Below is a small trained network, with its code and all its weights. Each question gives an input and a class and asks what happens when units are switched off, that is, made to give their printed mean instead of their output.

import numpy as np


def w(rows, s, z=0):
    codes = np.array(rows[::2]) - 128.0
    scale = np.full(codes.shape[1], s)
    scale[-1] = z or s
    return codes * scale


def norm(h):
    return h / np.sqrt((h * h).mean(-1, keepdims=True) + 1e-5)


def f(y):
    return y / 2 * (1 + np.tanh(0.7978845608 * (y + 0.044715 * y**3)))


def log_softmax(a):
    a = a - a.max(-1, keepdims=True)
    return a - np.log(np.exp(a).sum(-1, keepdims=True))


def net(x, mask):
    res = np.array(x, float).reshape(1, 4) / 4 @ E
    u = 0
    for l in range(2):
        y = f(norm(res) @ A[l][:, :-1].T + A[l][:, -1])
        res = res + np.where(mask[u : u + 16], y, B[l][:, -1]) @ B[l][:, :-1]
        u += 16
    return log_softmax(norm(res)[-1] @ U[:, :-1].T + U[:, -1])


A, B = {}, {}
E = w([
[186,95,104,215,207],'x0',
[3,101,41,68,165],'x1',
[14,107,252,176,157],'x2',
[112,180,227,42,190],'x3',
],0.0046)
A[0] = w([
[152,130,45,134,143,39],'0.n1',
[119,117,127,152,124,157],'0.n2',
[152,116,162,180,157,99],'0.n3',
[252,158,176,41,121,201],'0.n4',
[96,114,71,89,138,128],'0.n5',
[172,117,191,193,157,82],'0.n6',
[100,118,107,126,82,70],'0.n7',
[121,121,100,148,35,134],'0.n8',
[203,137,149,108,185,70],'0.n9',
[109,116,155,190,125,42],'0.n10',
[76,125,170,92,189,135],'0.n11',
[106,132,172,111,127,55],'0.n12',
[188,122,40,155,107,5],'0.n13',
[139,121,62,120,126,115],'0.n14',
[79,136,163,103,135,133],'0.n15',
[168,126,156,123,102,45],'0.n16',
],0.015,0.0027)
B[0] = w([
[169,42,65,153,123,180],'0.n1',
[155,107,155,197,95,138],'0.n2',
[192,191,129,168,154,170],'0.n3',
[85,230,50,123,36,254],'0.n4',
[162,177,122,201,109,187],'0.n5',
[227,236,186,134,133,200],'0.n6',
[125,137,157,85,50,147],'0.n7',
[117,225,153,81,81,176],'0.n8',
[99,100,113,129,13,177],'0.n9',
[212,81,164,198,134,154],'0.n10',
[3,171,170,155,175,205],'0.n11',
[113,63,123,113,94,154],'0.n12',
[49,9,137,75,129,205],'0.n13',
[210,76,89,119,88,175],'0.n14',
[52,68,161,141,87,183],'0.n15',
[111,170,136,146,110,145],'0.n16',
],0.018,0.0092)
A[1] = w([
[115,96,113,153,172,54],'1.n1',
[134,175,110,126,107,59],'1.n2',
[77,125,97,59,110,204],'1.n3',
[170,4,74,58,119,109],'1.n4',
[149,100,102,111,126,69],'1.n5',
[43,77,174,71,156,81],'1.n6',
[181,155,112,119,140,34],'1.n7',
[121,102,102,149,185,85],'1.n8',
[130,191,136,82,92,55],'1.n9',
[89,123,194,106,167,126],'1.n10',
[130,158,142,125,79,33],'1.n11',
[170,139,163,114,174,1],'1.n12',
[153,117,95,119,52,106],'1.n13',
[105,119,111,109,116,69],'1.n14',
[173,141,168,116,195,60],'1.n15',
[128,139,155,101,123,166],'1.n16',
],0.018,0.0014)
B[1] = w([
[200,64,77,62,143,135],'1.n1',
[113,135,126,46,95,191],'1.n2',
[206,109,192,199,226,215],'1.n3',
[7,4,185,234,139,242],'1.n4',
[83,126,142,177,118,148],'1.n5',
[104,6,148,168,104,199],'1.n6',
[78,99,190,125,137,146],'1.n7',
[186,90,57,86,161,131],'1.n8',
[151,143,59,53,138,225],'1.n9',
[180,66,96,140,24,179],'1.n10',
[126,124,39,82,126,209],'1.n11',
[182,131,205,149,161,137],'1.n12',
[130,166,149,85,28,254],'1.n13',
[155,135,143,173,157,153],'1.n14',
[225,142,209,163,157,145],'1.n15',
[153,114,77,139,132,141],'1.n16',
],0.021,0.0091)
U = w([
[156,96,65,137,191,53],'0',
[223,162,219,163,165,182],'1',
[63,6,143,189,84,203],'2',
[130,207,82,63,52,212],'3',
[63,159,126,128,183,39],'4',
[120,114,148,91,185,1],'5',
[121,121,124,117,195,21],'6',
],0.016,0.0067)

Each question gives the input, the list of numbers given to net, and the class t.
The units are the neurons (one row each of A and B). Each row of codes is followed by its name. A weight is (code - 128) times the scale printed after its matrix; where a second scale follows, it is the last column's (A, B and U).
mask holds one flag per neuron, layer by layer. A switched-off neuron (its flag False) gives its mean, the last column of its row in B, instead of its output. The means were averaged over made-up inputs and are rounded, as every weight is.
A unit's drop is (log p(t) with every unit on - log p(t) with that unit switched off) / (log p(t) with every unit on - log p(t) with every unit switched off).
unit that matters most: the unit with the biggest drop
top k neurons: the k neurons with the biggest drops, biggest first
k most important neurons of layer l: the k neurons of layer l with the biggest drops, biggest first
drop when u is switched off: that unit's drop, to one decimal
input [-8,-2,-1,-8], class 3: unit that matters most -> 0.n8
input [-1,4,-8,5], class 3: top 2 neurons -> 0.n4; 0.n5
input [8,6,5,-4], class 0: top 2 neurons -> 0.n6; 0.n8
input [-8,5,-4,8], class 4: 4 most important neurons of layer 0 -> 0.n13; 0.n4; 0.n5; 0.n11
input [-5,3,-1,-5], class 3: 2 most important neurons of layer 0 -> 0.n8; 0.n5
input [7,-6,-1,-3], class 3: top 2 neurons -> 0.n9; 1.n3
input [-1,-2,4,0], class 1: top 2 neurons -> 0.n6; 0.n4
input [-5,-6,6,-8], class 1: top 3 neurons -> 0.n4; 0.n10; 0.n9
input [-1,-4,6,3], class 1: 3 most important neurons of layer 0 -> 0.n6; 0.n4; 0.n13
input [0,-2,1,7], class 3: top 3 neurons -> 0.n4; 1.n4; 0.n13
input [-8,3,-4,-4], class 3: top 2 neurons -> 0.n8; 0.n5
input [-4,-3,8,-6], class 1: drop when 0.n9 is switched off -> 0.2
input [1,-2,1,-3], class 1: drop when 0.n4 is switched off -> 0.2
input [-8,4,-2,-6], class 3: drop when 0.n8 is switched off -> 1.8
